In the rows, zero is written as 128.
Each row has a class, written after it.
[106 174 122 166 148  73 124 160  89 146 129 123  82 117 122 107 102  90
  71 145 111 149  81 129 161 138 132 155  11  90 154  97 130 143 133 125
 181 153 155 134 182 151  99 112  96 166  96]	(136)
[144 118 152 130 127 140 124 136 122 139 131 121  98 139 125 136 137 146
 124 133 138 115 125 109 148 122 115 108  97 157 111 118 151 137 134 150
 119 118 158 149 131 109 130 128 127 132 128]	(164)
[128 126 125 130 126 171  93 126 144 118 145 137 136 124 106 135 137 137
 129 136 128 117 114 122 120 122 131 132  95 115 127 138 149 128 104 119
 123 141 111 123 137 136 128 112 115 133 123]	(23)
[119 133 144 118 124 112 116 136 122 154 124 124 103 139 144 119 136 129
 115 128 145 108 122 110 131 116 117 133  98 149 107 139 142 132 132 142
 121 108 138 129 139 122 136 154 125 134 117]	(59)
[ 60 138  69 132 113  96 131 145 127 158 147 119 165 124  97  97 135 111
 119 157  57 137 189 143 115  96 104 177 212  52 172 175 128 128 166 121
 142 103  54 140 128 163 100  80  96  76 100]	(23)
[123 122 118 135 126 165  88 125 151 121 149 135 142 125  87 133 145 134
 133 127 120 119 118 124 123 122 127 133  99 116 123 144 136 119 111 121
 118 142 109 123 141 114 124 125 108 132 120]	(23)
[135 141 118 122 123 155  93 134 151 117 138 138 124 118  95 123 122 127
 141 119 117 114 103 136 148 129 121 124 104 129 129 140 145 130 119 131
 126 139 113 141 144 120 112 131 105 115 115]	(136)
[139 110 117 140 135 172  96 140 164 116 139 147 148 119  89 126 129 146
 126 123 121 120 122 119 144 134 128 128  78 131 119 137 135 137 116 130
 133 129 112 131 152 128 116 115  94 131 116]	(87)
[170 118  68 113 139 111 165 142 139 183 164 184 150 132 118 115 144 107
 147  71  95 108 175 104  98 146 125 157 118 113 145 146  90 140 154 116
  70  90 201 122 111 103 102 163  84 122 144]	(48)
[147 107 143 121 109 143 123 128 147 130 139 129  98 143 139 122 140 123
 119 114 155  91 119 115 130 128 123 105  73 151 117 148 139 121 121 136
 127 123 161 123 111 117 123 147 151 140 124]	(77)
[129 126 124 135 128 169  89 126 152 124 147 140 139 121  95 134 131 137
 131 125 119 118 112 127 137 120 121 125 111 119 131 137 137 116 118 115
 120 145 112 127 143 124 121 112 107 129 121]	(23)
[164 142 131 150 115 111 170 209 139 104 132 137 136 132  88  93  90 136
 113  78 128 139 165 133 154 132 159 151 157 117 133  89  84 132 161 110
 168 113  70 116 171 119  82 138 158 178 126]	(168)
[150  71 120 158 152 102 143 159 157 131 130 110  76 154 115  92 132 101
 100  83  99 132 144 144 160 145  97 183 100  78  94  86  87  79 113 101
 139 123 171 125 128 118 156 159  72  89 135]	(164)
[136 124 153 134 124 112 113 129 129 160 134 132 109 133 147 125 133 127
 123 131 152 110 137 108 134 123 120 113  91 150 115 140 145 135 139 153
 123 121 138 123 131 115 131 139 121 133 118]	(59)
[154 130 145 131 123 136 112 134 134 131 140 130 105 140 144 136 134 133
 140 129 136 113 131 106 127 117 122 116 101 153 120 122 133 129 131 130
 126 126 152 136 126 117 134 143 138 139 124]	(164)
[152 122 118 134 118 169  99 130 164 111 129 142 121 133 102 127 138 136
 119 130 136 112 108 126 137 133 125 111  75 127 123 139 142 124 113 127
 124 143 112 124 132 116 105 129 111 140 117]	(77)
[146 103 114 212 132 121 129 131  89 116 159 159 106 118 105 120 137  89
 127  78 134 133 148 101 112 166 108  99 113  95 151 100 125 147 132  97
 137 179 121  82 116 177 121 116 149 103 139]	(59)
[128 119 138 113 128 130 129 129 128 143 139 129 107 132 142 135 127 128
 134 143 143 109 131 131 124 101 130 115  91 136 113 143 150 138 114 138
 131 129 139 117 119 109 130 144 131 130 104]	(23)
[144 142 143 130 131 129 121 124 125 138 131 135  94 135 149 143 136 145
 131 133 150 125 109 106 136 132 124 110 103 159 121 120 147 151 143 130
 122 134 146 141 118 124 129 134 123 140 115]	(164)
[144  93  87 113 111  30 142 161  98 167 139 121 165 108 145  99  90 134
 135 109 152 129 169 137 173  84  90 160 137 179 113 137 110 126 185 129
 167 111 118  57 169 110 121 139 157 128  92]	(168)
[136 142 112 142 122 174  93 126 154 114 142 151 128 123  94 128 145 146
 130 138 115 126 106 122 135 136 121 128  77 122 132 133 151 128 122 121
 126 147 115 144 134 122 114 107 101 124 126]	(164)
[145 121 111 133 135 171 101 132 154 130 139 152 146 117 100 122 142 138
 131 126 127 116 114 119 138 136 126 125 104 127 127 145 151 119 123 127
 114 142 110 130 142 118 109 123 108 141 129]	(48)
[168 121 116 181 110  78 176 107 177 152 164 142 164 136 114  94 112  81
 115  82 106 156 149 171 148 155 187 122 190  59 172 145 114 159 147 165
 126 117 104 135  82 113 101  62  79 104 129]	(48)
[129 140 148 109 133 117 107 133 136 143 138 128 103 138 158 126 117 125
 143 122 135 107 135 122 130 117 108 123 105 154 120 126 133 122 133 134
 111 123 158 140 126 112 127 167 129 129 107]	(136)
[143 126 146 122 128 123 110 134 124 140 137 123 108 135 152 119 123 114
 133 134 129 100 124 119 128 114 116 119  85 160 120 133 145 131 126 145
 119 119 157 133 129 119 139 164 129 127 120]	(136)
[ 96 110  72 145 146  79 164  87  67 145 154 115 141 137 133 109 131 140
 118 116  78 146 111 164 157 141 115 160 160 111 173 101 109 168 117 103
 137 113 136 112 114 111 116 172 130  84 155]	(164)
[109 164  94 129 111  72 149 152  98 125  89 119 144 114  44 135 137 103
 125 132 126 103 196 163  95  75 107  99 107  62 152 120  95 129 131 179
 141 141 114 112 168 146 137 138  80  75 134]	(59)
[138 135 114 136 125 169  95 124 158 116 144 140 130 130  91 133 136 147
 131 134 122 121 112 134 137 127 118 125  86 112 128 133 149 123 119 121
 127 145 119 139 141 116 114 111 110 123 126]	(164)
[158 124 125 141 119 172  95 127 161 113 143 148 128 129  86 130 145 148
 131 129 120 126 109 124 145 140 130 122  93 131 125 132 146 119 128 121
 129 145 108 146 150 127 114 110 103 137 133]	(164)
[163 110  85 189  93 171 138 113 203 125 130 104 163 109  82 107 119  94
  56 134  75 143 134 161 160 139 164 112 139 117 148 176 162 140 151 100
 120 145 147 103 134 163  88  98  85 127 157]	(77)
[153 113 123 142 127 164  95 133 154 127 148 148 140 129 102 124 135 147
 136 113 131 119 125 122 137 122 121 123 102 134 123 135 147 135 120 138
 119 128 105 129 136 130 119 118  93 133 106]	(87)
[ 90 160  83 117 108 106 133 131 188 142 223 105 146 136 196 152  90 120
 152 183 106 165 232 187 138 104 132 127 205 112 149 112 119  98 151 124
 152 137 123 108 112 151 129  71 118 118  59]	(168)
[142 114 114 136 106 175  96 124 154 106 139 137 129 131 103 127 143 140
 114 134 131 112 101 125 146 143 130 110  87 124 125 147 147 133 106 128
 128 140 102 121 135 117 106 131 123 136 125]	(77)
[105 105 137 163 128 139 149 135  62 155 135 105  97  89 141 128 140 136
  79  83 153 111 112 129 147 183  94 108 150 103 147  95 117  98 166 134
  74 141 157  90 191 118 134 104 128 182 130]	(168)
[134 122 115 144 133 175  97 130 169 118 144 155 140 120 105 129 132 145
 131 131 124 121 116 122 138 135 126 122  75 129 122 138 139 134 117 132
 129 140 110 129 136 128 119 115  86 129 104]	(87)
[147 105 116 133 112 177  91 133 156 109 143 147 129 129  99 124 141 135
 124 134 133 112 111 122 137 141 129 122  81 129 127 147 143 126 111 126
 128 134 104 122 140 117 106 121 117 143 118]	(77)
[164 134 104 131 117  80  97 129 176 148 182 138 206 109 161 148  66 124
 151 161  87 121 166 173 162  99 146 139  98  61 150 120 119 105 141 144
 189 153 151  87 150 141 110 134 133  78 156]	(23)
[131 144 140 116 124 128 129 120 147 134 135 122  92 132 158 126 123 124
 135 121 132 105 126 125 118 127 119 110  92 156 126 139 141 134 130 130
 109 128 166 129 117 121 129 164 131 141 119]	(136)
[130 154 144 120 128 136 120 147 120 143 130 117  91 141 129 127 128 130
 129 126 134 105 130  98 134 107 120 106  78 161 123 124 149 141 128 148
 112 119 160 138 122 128 119 156 127 134 112]	(136)
[130 152 138 135 128 129 133 133 128 123 137 124 116 137 137 139 129 124
 133 126 151 104 134 114 115 121 132 100  90 157 122 132 141 138 125 137
 121 120 151 120 121 133 131 151 132 140 129]	(168)
[188 140 119 121 142  74 150 132 163 163 186 125  77 125 173 121  90 144
 162  77  84 149 168 143 191 135 144 106 163 173 182 118 122 126 168 117
 177 101 149 107 117 157 115  99 114 155 118]	(87)
[156 101  78 152  92 137 149 117 151 165 183 117 137 106 120 127  99  70
  95 106 102 128 154 174 179 123 153  84 191 145 177 163 100 121 112  98
 173 144 164 118 122 109 134  33 106 114 130]	(87)
[148 178  90 124 140  27 109 150 122 176 173 133 101 125 110 156 147  77
 152 152 165 172 156 145 169 154 174 170 140 128 167 113  85 101 119 141
 167 129 159 134  96 142 166 120   4 138 115]	(48)
[148 121 113 138 127 164  89 128 173 123 150 160 143 120 114 124 138 128
 139 124 123 119 122 119 131 138 120 120  85 129 128 142 145 118 125 127
 114 148 116 123 138 123 118 120 102 143 124]	(48)
[184  96 115 121 100  97 109 186 116 156 154 100  97 131 111 155 150 116
 127 157 151  93 159 110 126 104 121 128 128  52 114 172 116  72 144 183
 150  97 147 114 176 118 153 126 100 151  88]	(77)
[120 138 153 146 127 131 131 135 120 131 138 131 113 134 142 134 131 124
 119 134 154 106 124 127 131 133 129  97 102 164 123 139 153 126 140 139
 131 131 154 129 134 122 129 148 134 143 111]	(168)
[118 127  99 224 155 133 195 105 176 124 135 150 113 114  70 115 113  78
 134 122  47 159 103 140 133 177 124  97 161  80 167 136 116 145 200 137
  98 137 124 139  68  94  86  65  79  84 125]	(164)
[162 140  74 128 131  93 128 150 149 122  98 147 131 115  79 117  91  88
 133 143  46 168 104 101 147 112 151 141 178 115 152 159 106 109 148 106
 131  80 111 145 146 139 107  95  95 147 181]	(48)
[156 122 109 136 132 165 107 127 163 120 141 153 146 120 101 120 138 131
 132 120 122 126 115 118 137 132 133 127  98 136 123 140 144 127 118 123
 114 139 111 125 142 132 112 120 103 151 125]	(48)
[127 132 143 117 122 143 121 121 125 139 141 122 101 138 160 119 135 137
 135 146 142 116 121 119 114 115 133 119  92 154 135 133 145 134 122 137
 114 118 162 132 111 129 142 153 145 132 110]	(136)
[ 98 153 120 163 160 103 102 116 164 148 194 124 143 163 178 103 110  93
  69 104 107 121 149 116  96  95 108 136 126 106 181 118  71 101 147  85
  75 103 187 146  68 114 179 140  93 133 176]	(48)
[118  92  75 195 129 177 184 122 166 142 164 138 185 154  33 101 143 139
 100 109 110 154 205 111  90  91 141  79  89 127 173 100  56 182 168 119
  75 130 120 104  88 122  93 112 106 119 132]	(87)
[153  91  90 183  83 126 127 165 118 139 185 147 187 126 148 110  86  57
 124 112  88 122 200 130 122 134 120 182 137 136 133 103 129 156 117 143
 127 131 171  63 127 140 122 100  98 113  97]	(136)
[154 114 160 146 134  67 106 131 166 143  55 146 129 133 152 101  74  80
 125 125 117 162 168 142 168 166 150 135 216 118 137 140 103  87 122  80
 145 136  97 101 120 114 138 106 122  99 101]	(23)
[140 126 137 137 131 118 136 128 121 127 148 132 123 143 128 126 138 126
 132 124 155 118 143 123 118 132 135 101 102 166 120 130 138 124 136 131
 118 123 138 117 119 125 139 148 148 139 125]	(168)
[126 142 117 135 127 143  91 127 149 128 132 148 134 121  95 119 133 142
 131 122 122 126 115 119 139 128 120 133  85 127 125 141 139 131 119 130
 123 131  99 123 151 117 110 125 101 128 117]	(59)
[126 137 143 115 126 115 110 128 129 161 143 139 116 137 150 137 123 124
 125 126 155 101 125 108 132 124 117 119  74 161 107 138 147 144 129 146
 121 119 159 121 135 106 126 142 127 136 117]	(59)
[153 118 109 136 131 176 103 127 155 116 142 150 155 120  89 130 140 133
 136 129 127 114 107 117 134 129 127 116 104 128 120 140 148 120 115 128
 111 143 107 127 144 130 115 123 117 141 137]	(48)
[146 130 138 117 126 119 120 127 128 141 145 117 101 132 140 126 135 125
 140 131 149 114 133 114 138 117 120 111 101 175 118 133 136 140 127 137
 117 128 143 135 116 125 136 156 126 133 108]	(136)
[123 124 150 130 142 138 122 138 120 143 129 129 108 139 139 130 137 140
 114 126 155 101 125  98 134 119 116  92  87 156 114 128 137 139 139 146
 109 116 148 129 119 127 144 153 137 128 104]	(87)
[139 119 118 144 135 184 100 136 165 116 137 140 139 121 104 131 128 155
 131 121 124 118 108 115 142 128 128 123  99 127 121 132 140 138 118 131
 130 130 114 129 136 136 121 113  98 122 114]	(87)
[136 130 122 128 128 166  87 128 159 117 141 138 130 122  93 140 131 133
 138 127 121 114 111 120 131 125 124 121  99 110 126 147 132 123 104 114
 120 138 113 124 146 114 125 123 109 135 117]	(23)
[139 118 140 125 129 131 115 133 122 146 129 136  99 144 128 129 140 139
 123 143 132 125 128 114 144 114 115 112  81 159 114 118 150 139 143 138
 119 125 149 142 139 124 123 143 114 129 115]	(164)
[150 142 113 130 119 168  88 133 167 115 146 144 136 123  86 122 128 129
 144 123 113 113 113 128 139 142 120 124  92 119 135 137 140 132 117 128
 113 140 109 137 145 130 111 124 101 120 115]	(136)
[196 115  87 152  92 103 198 156 123 165 135 147 132 138 137  98 116 143
 167 133 111 138 191 124 146 152 123 129 162 134 148 104 119 180 133 139
 157 138 107 111  69 101  83 152 153  75 111]	(136)
[141 134 148 112 126 125 122 136 130 128 139 121 108 132 140 124 125 122
 138 124 138 106 144 128 135 121 131 122 103 154 123 128 135 127 111 140
 128 123 152 137 130 134 134 151 127 131 112]	(136)
[173 146 116 218 114  92 166 174 164 116 137 121 127 122  35 104 132  86
 111 101  81 135 160 165 151 198 120 146 111  97 147  97 142 126 173 166
 164 156 137 135 106 100 122  93  85  94 167]	(164)
[140 123 111 139 137 175  94 140 160 126 147 142 136 124  95 127 135 147
 136 120 123 122 114 116 142 124 124 130  89 131 118 136 146 132 117 132
 127 128 116 136 133 123 116 113  97 125 110]	(87)
[136 124 144 137 135 134 138 136 120 131 143 129 128 136 128 137 135 136
 128 120 154 103 140 111 134 142 129 104 115 177 114 133 137 125 136 130
 119 121 144 121 137 124 128 151 137 148 120]	(168)
[128 136 120 137 129 164  96 126 151 137 141 151 133 122 104 125 136 146
 127 131 126 118 106 124 137 135 126 126  86 130 125 142 155 135 126 136
 128 139 103 129 143 112 110 114 100 123 121]	(59)
[139 120 144 126 139 133 120 138 114 141 124 130 109 138 123 122 134 131
 131 118 146 114 132 107 128 109 127 100  74 163 122 114 139 142 126 149
 118 114 151 128 124 132 131 141 141 131 121]	(87)
[179 144 141 154 130  61  94 113 170 143 160 142 183 143 136 111 101  90
 106 111  91 130 149 173 124 101 122 127 198 153 191 136  52  81 169  68
 140 127 170 160 141 117 190 133 101 127 134]	(23)
[134  87 101 130 115  73 164 150  62 123 103 116 120 121 108 121  88 107
 103 179  98 134 129 163 202 118 113 129 145 132 129 114 137 138 112 148
 142  95 127  74 175 124 100 176 121 143 111]	(77)
[177  43 115 187 124 101 158 120 185 133 171 106 138 131  99  71 135  97
  93  72  95 151 155 165 168 160 114 166 137  96 131 116  78  90 104 130
 103 105 181 132 103  80 167 104  67 117 164]	(48)
[ 80 231 107 177 137  97 119 167 172  84 112 119 137 141  67  89 126 124
 104 113 105 141 182 121 119 130 125 124  79 157 174 100  74 127 155  92
 166 150  94  95  96 120 152 168 151 110 126]	(59)
[ 81 127 112 181 111 165 116  93 166 158 149  84 139 129 109 110 161 130
  56 113 125 129  78 120 163 121 141 104 112 117 140 179 121 143 144 120
 132 148 151 162 109  91  90  97 123 113 102]	(77)
[138 139 109 142 132 160 108 134 145 112 145 143 139 130  89 126 140 141
 134 116 129 121 113 133 136 141 129 122 104 130 122 138 147 113 116 114
 134 142 106 133 146 124 111 123 118 127 115]	(168)
[131 118 155 111 128 148 131 129 133 139 118 128  96 145 166 131 133 133
 111 132 162  90 118 110 128 117 133 102  81 165 108 133 139 121 124 144
 121 125 145 120 115 113 117 149 140 153 108]	(77)
[151 136 144 123 130 134 128 124 153 140 135 120 111 130 149 127 121 125
 136 138 140 105 123 123 135 127 122 111  89 166 122 131 140 137 129 137
 128 137 150 139 118 129 127 144 125 128 115]	(136)
[196 129  85 153 152 131 126 120  72 196 147 115 138 107 177 131 126 109
 101 189 138 124 122 176 125 146 109 131  78  67 155  73 154  97  94 142
 113 174 131  87 176 124 138  72  78 146 114]	(168)
[151 149 131 135 123 136 121 147 118 135 148 116 120 147 134 140 140 134
 136 125 146 103 117  95 125 117 132 118 101 162 104 129 147 135 122 149
 123 110 136 127 130 123 129 154 133 149 117]	(168)
[159 142 136 124 129 115 113 137 116 148 131 121 101 135 146 125 126 117
 141 122 131 114 129 104 126 106 125 107  99 169 132 127 130 142 139 135
 119 123 159 126 134 133 131 165 132 137 109]	(136)
[126 133 153 118 126 115 113 135 123 160 125 141 110 130 153 132 125 125
 121 132 159 103 127 109 129 127 120 124  84 151 111 133 140 129 137 148
 118 120 152 122 138 117 132 144 121 136 124]	(59)
[138 122 153 125 137 139 118 135 142 141 128 122 120 138 152 131 126 140
 124 117 152 109 132 107 136 109 129 118  90 160 106 116 134 133 122 147
 117 115 156 130 120 139 137 145 118 136 118]	(87)
